Here is a tiny trained network, its code and every weight. The questions are about switching its units off for an input and a target symbol, where a switched-off unit gives its printed mean instead of its output.

import numpy as np


def w(rows, s, z=0):
    codes = np.array(rows[::2]) - 128.0
    scale = np.full(codes.shape[1], s)
    scale[-1] = z or s
    return codes * scale


def f(y):
    return np.maximum(y, 0)


def softmax(a):
    e = np.exp(a - a.max(-1, keepdims=True))
    return e / e.sum(-1, keepdims=True)


def log_softmax(a):
    a = a - a.max(-1, keepdims=True)
    return a - np.log(np.exp(a).sum(-1, keepdims=True))


def net(x, mask):
    ids = ['αβηλμξπστφψω'.index(c) for c in x.split()]
    T = len(ids)
    res = E[ids] + P[:T]
    r = res
    for j in range(2):
        rows = slice(3 * j, 3 * j + 3)
        q, k, v = (r @ M[0][rows].T for M in (Q, K, V))
        z = softmax(np.where(np.tri(T) > 0, q @ k.T / 3**0.5, -1e9)) @ v
        o = O[0][rows]
        res = res + np.where(mask[j], z, o[:, -1]) @ o[:, :-1]
    y = f(res @ A[0][:, :-1].T + A[0][:, -1])
    res = res + np.where(mask[2:6], y, B[0][:, -1]) @ B[0][:, :-1]
    return log_softmax(res[-1] @ U[:, :-1].T + U[:, -1])


Q, K, V, O, A, B = {}, {}, {}, {}, {}, {}
E = w([
[121,132,172,149,144],'α',
[139,102,174,186,127],'β',
[177,191,135,106,162],'η',
[173,127,148,117,184],'λ',
[152,189,193,151,133],'μ',
[159,105,101,110,139],'ξ',
[139,148,134,178,99],'π',
[105,117,223,76,3],'σ',
[134,122,96,144,88],'τ',
[181,109,113,132,114],'φ',
[177,143,203,128,181],'ψ',
[134,212,150,156,122],'ω',
],0.019)
P = w([
[61,64,76,114,142],'0',
[236,145,146,120,66],'1',
[236,144,151,123,70],'2',
[238,144,144,123,72],'3',
[231,139,156,119,73],'4',
[243,151,151,122,70],'5',
[238,141,156,119,70],'6',
[244,144,166,119,80],'7',
[255,143,166,118,77],'8',
[244,134,150,113,72],'9',
],0.0075)
Q[0] = w([
[77,129,165,116,107],'h0',
[251,121,167,85,96],'h0',
[149,150,132,125,161],'h0',
[175,130,158,143,94],'h1',
[90,138,135,132,148],'h1',
[103,149,132,202,138],'h1',
],0.026)
K[0] = w([
[138,109,84,172,183],'h0',
[6,104,131,40,123],'h0',
[115,104,135,95,100],'h0',
[65,137,116,105,148],'h1',
[177,150,132,125,100],'h1',
[90,130,162,112,80],'h1',
],0.023)
V[0] = w([
[107,201,111,7,157],'h0',
[219,74,142,80,164],'h0',
[111,79,30,43,95],'h0',
[85,85,136,73,193],'h1',
[40,131,112,133,164],'h1',
[134,144,74,151,165],'h1',
],0.019)
O[0] = w([
[215,220,129,176,55,3],'h0',
[82,114,146,250,126,201],'h0',
[236,54,148,189,118,77],'h0',
[115,123,118,207,47,179],'h1',
[132,100,111,84,59,52],'h1',
[193,112,106,128,117,49],'h1',
],0.016,0.0023)
A[0] = w([
[85,93,102,207,154,144],'n0',
[12,134,81,222,128,1],'n1',
[15,164,80,153,119,152],'n2',
[73,144,222,179,117,39],'n3',
],0.011,0.0026)
B[0] = w([
[79,141,145,192,94,215],'n0',
[186,70,10,126,154,252],'n1',
[85,177,234,184,69,236],'n2',
[104,148,95,12,148,241],'n3',
],0.012,0.015)
U = w([
[128,96,153,82,2,166],'α',
[85,108,149,144,136,135],'β',
[185,209,111,161,108,94],'η',
[169,127,36,149,134,139],'λ',
[116,192,164,148,123,10],'μ',
[147,118,154,173,71,118],'ξ',
[112,97,68,96,159,149],'π',
[160,145,162,133,109,212],'σ',
[186,73,101,120,92,88],'τ',
[120,123,133,206,191,181],'φ',
[105,170,91,147,112,206],'ψ',
[160,188,84,82,93,3],'ω',
],0.0092,0.0041)

Each question gives the input, a string of symbols that net reads in full, and the target symbol t.
The units are the heads (3 rows each of Q, K, V and O) and the neurons (one row each of A and B). Each row of codes is followed by its name. A weight is (code - 128) times the scale printed after its matrix; where a second scale follows, it is the last column's (O, A, B and U).
mask holds one flag per unit, heads first, then neurons. A switched-off unit (its flag False) gives its mean, the last column of its rows in O or B, instead of its output. The means were averaged over made-up inputs and are rounded, as every weight is.
A unit's drop is (log p(t) with every unit on - log p(t) with that unit switched off) / (log p(t) with every unit on - log p(t) with every unit switched off).
The circuit of an input: a set's keep is (log p(t) with only the set's units on - log p(t) with every unit switched off) / (log p(t) with every unit on - log p(t) with every unit switched off). Starting from all 6 units, units are removed one at a time, each time the one whose removal leaves the highest keep (on an exact tie, the one counted first), for as long as the keep stays at least 0.8.
units of the circuit, in order: the units of the circuit, biggest drop first
heads that matter: for each layer, one digit per head in row order, 1 if its drop is at least 0.15 and else 0, layers parted by /
input ψ ξ ψ ψ π ξ, target ψ: heads that matter : 10
input ψ η μ π μ φ τ, target ψ: heads that matter : 10
input ω μ λ σ α ψ π φ σ, target ω: units of the circuit, in order : h0
input β β ω φ β π π ψ α, target β: heads that matter : 10
input π τ λ σ π σ, target π: units of the circuit, in order : h0, n2
input μ η τ α ξ φ, target μ: heads that matter : 10
input ψ β λ η ψ λ φ η π, target ψ: heads that matter : 10
input ω μ φ, target ω: heads that matter : 10
input ψ β ω β, target ψ: units of the circuit, in order : n2, n1, h0, n3
input α ξ ψ ψ ψ ψ μ, target α: heads that matter : 01
input ω π α λ η ψ α α, target ω: heads that matter : 10
input ξ η λ α ψ, target ξ: heads that matter : 11
input β λ ψ λ, target β: units of the circuit, in order : h0, n2
input α τ α ξ μ ψ ψ β π, target α: units of the circuit, in order : h1
input ψ φ ξ π ξ ψ λ, target ψ: units of the circuit, in order : n2, n1, h0, n3
input λ τ π α μ λ λ μ ψ ψ, target λ: heads that matter : 11
input β η π, target β: units of the circuit, in order : n2, h0
input η λ ω τ α, target η: heads that matter : 10
input μ ψ λ ψ φ π β, target μ: units of the circuit, in order : h0, n2
input η ψ σ τ λ λ λ ω ω ω, target μ: units of the circuit, in order : n1
input λ ψ τ ψ λ τ λ μ, target λ: units of the circuit, in order : n1, h0, h1
